Rows lie near named flat spaces through zero. A row that begins with a name and a colon came from that space; any other row is followed by the name of its block's space that it lies nearest.
j839_j644: [-0.08 -0.82  1.10  1.34 -1.07  1.54 -0.74 -2.51  3.30  1.95  3.17 -1.17
 -1.24 -0.85  0.78  0.67  3.15]
j284_j205: [-0.89  0.55  1.90 -0.09 -0.60 -2.36  1.68 -0.43 -0.99 -0.54 -0.30  1.13
 -0.87  1.31  0.30  0.52  1.00]
[-0.78  0.41  0.50 -0.14 -0.04 -1.84  1.35 -0.42 -1.13  0.16 -0.78  0.65
 -1.50  0.67 -0.19 -0.56  0.57]  j284_j205
[ 1.06 -2.07 -3.59  0.54  2.33  4.57 -1.92 -0.43  1.13  3.75  1.01 -3.48
  0.25 -1.45  2.19 -3.19 -1.06]  j284_j205
j839_j644: [ 2.43  2.59  0.77 -3.56 -3.54  1.46 -4.33  4.61  3.83  1.60 -2.15 -3.17
 -6.10 -0.35  1.87 -0.25  2.58]
[ 0.58 -0.91 -1.60 -0.11  0.35  1.93 -2.15  0.36  1.54  0.42  0.48 -1.38
  0.85 -0.92  0.78 -0.92 -0.90]  j284_j205
[-0.90 -0.29 -0.78  0.62  1.66 -1.71  1.97 -0.81 -2.72 -0.91 -0.73  2.04
  2.64  0.33 -0.57 -0.18 -2.22]  j839_j644
j703_j140: [-1.13  0.06  0.40  2.71  3.26 -1.27 -1.69 -0.52  2.91  1.21  2.28  1.72
 -2.48  2.60 -1.87 -2.89  0.21]
j678_j453: [ 0.15  0.46 -0.72  1.23 -1.23 -0.30 -0.26 -1.03 -0.85  0.65  0.16  1.12
  0.11  1.78 -0.98  0.61 -0.21]
j84_j781: [-0.34  1.23  0.14  0.37 -0.04 -0.65  0.87  0.31  0.18 -1.39  0.87  0.46
 -1.40  0.85  0.72  2.63  0.17]
[ 0.92 -2.06  0.16 -0.99  0.49  1.09 -0.15  0.03  0.08  0.91  0.04  0.25
  2.12 -1.56  0.16 -2.71 -0.42]  j84_j781
j742_j733: [ 3.74  0.16 -1.20  1.05 -0.81  0.08  2.06 -0.13  5.40 -2.36 -0.46  3.21
  3.91  3.34 -2.51 -0.53  1.36]
j84_j781: [-1.46  2.18 -0.55  0.82 -0.64 -0.80 -0.61  1.75  0.66 -2.11  0.12  2.17
 -1.28  2.73  2.40  1.07 -0.54]
j312_j502: [-2.09  0.58 -0.62  3.58 -0.24  0.30  2.28 -1.00 -2.77 -1.10  0.76  0.71
  0.40 -0.45 -0.40  2.32  1.23]
j742_j733: [ 5.15 -0.30  1.25  2.43  0.96  0.82  3.53 -2.36 -2.10 -0.96  1.46  1.33
 -1.50  2.04 -1.28  1.06  0.93]
[-1.46 -0.02 -1.31  2.43 -1.50 -0.10  1.59 -0.02 -2.28 -0.98 -1.20  0.12
  0.91  0.80 -0.90  2.21  0.40]  j312_j502
j279_j85: [-0.17  1.50  0.72  0.31 -1.01 -0.69  1.48  0.62 -0.87  0.39 -0.31 -1.73
 -0.91 -0.84 -0.03 -0.39  0.77]
[-2.98  0.56  3.66 -1.10 -0.09 -6.74  5.86 -1.67 -5.34  1.32 -3.02  4.72
 -5.23  4.49  0.13 -1.12  2.72]  j284_j205
[-0.22  0.17  0.51 -0.67 -0.15 -0.84  0.89 -0.73 -1.34 -1.03 -0.67  0.73
 -0.24  0.93 -0.35  0.05  0.45]  j284_j205
[-0.31 -0.95 -0.75  1.10  0.76  1.11  1.06  0.23 -0.33 -0.34 -0.57 -0.23
 -0.57  0.31 -0.84 -0.52  0.26]  j742_j733
j476_j398: [ 1.47 -0.62 -1.39  0.00 -1.76 -0.23  0.67  1.24  2.15  0.16 -1.04 -2.28
 -0.94  0.00 -1.47  2.05 -0.27]

Rows lie near named flat spaces through zero. A row that begins with a name and a colon came from that space; any other row is followed by the name of its block's space that it lies nearest.
j366_j410: [ 1.76 -0.38  0.47 -1.39 -2.05 -0.98  2.40 -1.16  0.94 -2.24  0.38  2.08
  0.47 -0.33  1.41 -1.43 -0.77]
[ 0.07  0.58  0.82 -0.82 -0.70 -0.78  0.58 -0.02  1.46  0.22  0.71  1.44
  0.88  1.02 -0.36  0.73  0.18]  j366_j410
j366_j410: [-1.92 -1.30 -0.53  1.34  1.72 -0.89 -2.14  1.96  0.93  0.87 -0.09 -0.50
 -0.54 -0.61 -0.92  2.44 -0.44]
j816_j301: [-0.53  0.04 -2.31  1.68  0.38  3.41 -0.29 -1.83  2.01  0.31  0.76 -1.81
  1.22 -1.90 -2.09  1.31  3.01]
j698_j505: [-0.44  4.30  3.84  3.32  0.43  1.62  1.57  1.92 -1.25 -2.07  1.31 -0.36
  1.21 -0.12  1.53  2.63 -1.01]
j716_j884: [-2.09  3.18  2.45  0.66 -2.19  0.87  5.58  1.76 -1.16  3.70 -5.22  0.61
 -0.87  2.55 -1.33  1.96  1.16]
[-0.87  0.70 -0.85  0.63  1.18  2.41  0.47 -0.05  0.01 -1.96 -1.17 -1.77
  0.58 -1.15  0.88 -1.55  2.04]  j816_j301
[-1.88  1.82 -0.30 -1.33 -1.11 -3.36  1.38 -0.46  1.16 -1.95  0.94  2.65
  1.54  3.19 -1.54  0.51  3.55]  j366_j410
j43_j618: [-0.83  0.52  0.18  0.70 -0.04  0.48  1.11  0.07 -0.06 -1.59  0.25 -0.82
  0.20 -0.32  0.12 -0.67  1.46]
[ 0.10  2.03 -0.79 -0.24 -1.37  3.21 -0.26 -2.29 -1.78  0.51  0.59  0.08
 -2.92  2.10 -0.27 -4.42  1.97]  j366_j410
[ 0.05 -1.14  3.42 -2.84 -2.47 -2.07  2.27  1.35 -2.51  1.80  0.28  1.01
  1.65  2.41  1.71 -1.28 -2.95]  j816_j301
[ 0.58 -1.45 -1.05 -0.90  0.41 -0.64 -2.51 -1.88  0.15 -1.63  2.53 -0.44
 -0.73 -1.75  0.28 -1.20 -0.61]  j716_j884
j716_j884: [-0.11  0.04 -0.20  0.44  0.56  0.57 -0.71  1.19 -0.24  0.08 -1.44 -0.26
  1.35  0.00  0.94  1.46  1.61]
j59_j263: [ 0.98  0.61  4.11  0.35  3.66 -1.95  3.38  1.88 -4.88 -1.68  4.39  1.27
 -0.95  0.13 -0.98 -0.73  2.89]
[ 2.08 -4.63 -4.16 -0.33 -0.17  3.62  2.80 -4.52  0.65  4.29 -5.48  0.68
 -1.64 -1.09 -2.84 -0.96  1.12]  j59_j263

Rows lie near named flat spaces through zero. A row that begins with a name and a colon came from that space; any other row is followed by the name of its block's space that it lies nearest.
j805j423: [-1.04 -0.71  1.13 -0.30 -1.07  1.82  0.66  0.74  1.75 -0.85  0.93 -1.17
 -0.12 -0.81  0.07 -0.83  0.77]
j591j705: [-0.75  1.22 -0.85  1.73 -0.10  2.83  0.84  0.99  0.18 -1.63  0.43 -0.66
  0.38 -0.48 -0.01  0.48 -0.40]
j805j423: [-1.70  0.27  2.98 -0.59 -4.14  3.14  1.08  2.96  3.90 -0.56  0.15 -1.64
  0.37 -1.14  1.61  0.71  3.50]
[ 2.91 -3.99 -7.06  0.62  2.14 -3.52  3.08 -3.37  1.21 -2.39  0.59 -3.08
 -5.97  1.54 -2.53  1.05  1.33]  j805j423
j632j585: [-1.04 -0.47  0.28 -0.67  0.99 -0.19 -0.83 -0.82  0.17  0.29  0.47 -2.32
  0.23  0.65 -1.02  0.77 -0.12]
[-1.56  2.03  3.85  0.27 -3.88  2.00 -0.37  2.50  0.88  2.12 -1.27  1.86
  2.08 -0.68  2.24  1.36  2.93]  j805j423
j50j80: [ 0.70  0.02  0.88 -0.21  0.57 -0.56  0.36 -0.40  0.11 -2.88 -0.41  0.46
 -0.28  0.54 -0.09  0.65  1.66]
j769j490: [-1.94 -1.74 -1.34 -2.75 -0.22  1.71  0.35 -1.97 -1.47  1.28 -2.84  1.66
  0.87 -0.14 -1.28  3.30  2.16]
j50j80: [ 0.16 -0.12  0.48  0.47  0.65  0.09  0.12 -0.28  0.37 -1.43  0.05 -0.31
 -0.21  0.31  0.41  0.72  1.21]
j632j585: [-0.32  0.04  0.05 -0.03  0.08  0.02 -0.14 -0.04 -0.23  0.31  0.10 -0.21
  0.24  0.26 -0.43 -0.15  0.24]
[-0.35 -0.33  0.28 -0.19  0.36  0.41  0.81 -0.46 -0.69  0.02 -0.63  0.44
 -0.15 -0.34  0.37  0.51  1.32]  j769j490
j591j705: [ 1.84  3.78 -1.24  3.21 -0.63 -0.21 -0.70 -1.19 -1.11 -1.00  1.17  0.38
  0.73  2.43  0.38  0.25  1.23]
j584j538: [ 3.16  2.16 -0.95 -2.08  0.16 -3.98  1.04  3.98  0.45  0.26  2.48  0.56
  0.17 -0.95  4.18 -1.10 -4.38]
j451j563: [-0.24  3.00 -1.20 -0.23 -0.05 -1.13 -0.88 -1.81  7.28  0.89 -0.93  0.89
  0.42 -0.66 -1.60 -1.23 -0.48]
[-0.95  0.12  1.02  0.04 -0.63  1.73  0.19  0.60  0.77  0.32  0.02 -0.41
  1.38 -0.55  0.33 -0.05 -0.80]  j805j423
[-2.51 -1.02  0.98 -1.33 -0.32  1.56 -0.68  1.29  1.10 -0.88 -0.85 -0.83
  0.78  0.32  0.26 -0.13 -1.41]  j591j705
[ 0.99  1.69 -0.40  1.71 -0.74 -0.27 -1.04 -2.16 -0.79 -0.25 -0.77 -0.31
  1.25  2.34  0.10 -0.95  0.05]  j591j705
[-0.77 -1.67  0.25 -1.25  2.10  1.91 -0.61 -0.46  1.38 -2.17  1.65 -2.74
  0.61 -0.54 -1.47 -3.68 -5.10]  j805j423
[-0.61 -0.22 -1.07 -0.31 -0.58  0.43  0.07 -0.13 -0.43  2.85  0.16 -0.75
  0.58 -0.78 -0.50 -0.68 -2.06]  j50j80
[ 1.00 -3.58 -0.36 -0.95  2.61  0.37  5.62  1.47  0.46  2.55  1.04  1.92
 -3.69 -5.95 -1.07  1.07  0.68]  j591j705
[-0.68  0.62  1.66 -0.60 -0.50  1.61 -0.68  0.77  0.26 -0.46  0.53 -0.41
  1.96 -0.73  0.35 -0.74 -0.65]  j805j423
[ 0.39  0.14  1.15  0.39 -0.18  1.00 -1.54 -1.32  0.99 -1.12  1.09  0.09
  1.36 -0.54  0.08 -1.35 -0.92]  j584j538
[ 1.69  0.04  1.13 -0.32 -1.88 -3.30 -1.81 -3.68 -0.85  0.98 -2.23 -0.86
  1.51  2.53  0.11 -2.95 -0.38]  j591j705
[-0.92 -3.20 -2.59 -4.45 -3.47  2.38 -1.99 -4.82 -3.00  2.22 -3.70 -0.18
  1.86  0.55 -7.05  3.98 -1.43]  j769j490
[-0.05  2.09 -1.10 -0.43  0.26 -0.83 -0.87 -1.53  5.02  0.60 -1.35  0.42
  0.40 -0.11 -1.09 -0.75  0.16]  j451j563
[-0.03 -3.55  1.38  0.31 -0.11  1.41  1.04  1.75 -7.58 -0.86  0.68 -1.63
 -0.67  1.07  1.72  1.53  0.13]  j451j563
[-1.99 -0.82  0.24 -0.77  1.21 -0.39 -2.22 -0.97  0.22  0.28  0.26 -3.34
  0.38  0.90 -1.32  0.99 -1.06]  j632j585
[ 0.41  0.19  1.22  0.30  0.50 -0.19  0.22 -0.99 -0.06 -1.58 -0.38  0.46
  0.02  0.71  0.21  0.19  1.37]  j50j80
[-1.80  0.16  2.82  0.40  2.00  1.29 -2.39 -2.99 -1.89  0.34 -0.66  1.16
  0.43 -1.45 -0.55 -1.48 -0.76]  j584j538
[ 2.85  0.97 -0.80  1.61 -2.09 -0.37  2.25  1.20 -0.17 -0.66 -0.29  4.11
 -0.02 -1.16  1.51 -0.85  0.40]  j632j585
[-1.33  0.42  2.68 -0.84  0.49  2.13 -1.43  0.93  0.01 -0.22  0.79 -0.54
  2.61 -0.71  0.46 -2.73 -3.39]  j805j423

Each name stands for a flat space through zero: a line, a plane or more. A row that begins with a name and a colon came from that space; any other row is followed by the name of the space it lies nearest, among the names in its block.
j112_j313: [-1.22  0.71 -1.68 -1.38  0.84  1.08  0.11 -0.57  0.50  0.24 -0.58  0.05
  0.40  0.23 -1.95  0.72 -3.04]
j74_j277: [ 4.28 -3.05 -2.27 -0.05  1.75 -4.34  0.58 -1.98 -1.04 -1.62  1.36 -1.20
  1.34 -3.34  0.99  1.42  1.50]
[ 0.86 -0.07  0.60  0.91 -0.63 -0.30 -0.86  1.14 -0.24  0.02 -0.02 -0.24
 -0.05 -0.34  0.37 -0.49  1.47]  j112_j313
j507_j439: [-0.49 -1.02 -2.29 -1.33  0.67 -0.02  1.07  0.03  0.29 -0.78  1.21 -2.91
  0.14  3.43  0.20 -1.62  1.97]
j913_j870: [ 1.63  0.49  1.25 -1.55  0.47 -0.10  1.23 -0.80  0.13  1.78  1.08  2.63
 -2.75  1.05 -0.29 -0.40  0.85]
j441_j890: [ 0.78  0.14 -0.10  1.62  1.09 -0.16 -0.17 -2.09  0.56  1.01  2.59  1.08
  1.55 -0.08 -2.10  1.84  1.95]
j913_j870: [ 0.77 -0.46  2.41 -2.20  0.00 -0.25  1.29 -2.18 -0.15  3.92  2.52  3.94
 -3.81  4.06 -0.81  1.36  1.78]
j470_j216: [ 2.25  0.01  2.62  0.94  0.65 -2.48 -1.61  1.55 -2.64 -1.87  0.39 -1.80
 -5.69 -1.53  0.27  0.92 -2.46]
j69_j90: [-1.19  0.62 -1.72 -0.94 -0.15 -2.34 -1.96  1.37 -1.01  0.63 -2.21 -2.08
 -3.49  0.43 -3.66  1.39 -1.68]
j48_j479: [-0.97  0.56 -0.03 -0.16  0.15  0.16 -1.22 -0.28 -0.06  0.44  0.54 -0.30
  1.02  0.11 -0.14 -0.60  0.40]
j470_j216: [-3.15 -2.23 -1.91 -1.41 -0.39 -2.31 -3.21 -0.20 -0.69  2.14  0.31  3.74
  1.31 -0.36  1.07 -1.54 -0.70]
j111_j275: [ 0.47 -0.01 -5.09  1.28  0.17  4.89  0.83  0.37 -0.77  2.44 -0.31  4.42
  2.29  0.35 -1.41 -2.58 -2.09]
[ 2.25 -1.58  1.16 -0.89 -1.15  0.04 -0.54 -1.07 -0.86  0.94  1.31  1.81
 -3.44  2.60 -2.01 -0.37 -1.71]  j48_j479
[-1.61  2.02 -6.58 -4.12  3.65  3.63 -0.50  1.33  2.59 -0.61 -1.20 -0.74
  0.52  0.77 -7.18  1.71 -7.52]  j112_j313
[ 0.25 -0.11  0.33  0.13  0.09 -0.46  0.52  0.37 -0.41 -0.26  0.18  0.84
  0.09 -0.60 -0.22  0.89  0.36]  j441_j890
[ 2.30 -1.64  1.14 -1.88 -1.98  0.34 -0.93 -2.01 -0.98  1.19  2.17  1.96
 -4.34  3.60 -3.00 -0.65 -1.65]  j48_j479
j561_j484: [ 0.41  0.30  0.06 -0.09  0.25  0.00  0.07  0.75 -1.12  0.36 -0.88  0.06
  0.69  0.33  0.47  1.22  0.23]
[ 3.22  1.19 -0.04 -0.95  1.52  0.33  1.64  0.34 -0.02  0.56 -0.26  2.59
 -2.16 -1.82 -0.37 -2.79  0.33]  j913_j870
j413_j482: [-0.47  0.29  2.85 -1.74 -0.64 -0.50  0.01 -0.08  0.03  0.00 -0.79 -0.35
  0.67 -4.61 -1.12  1.24  0.22]
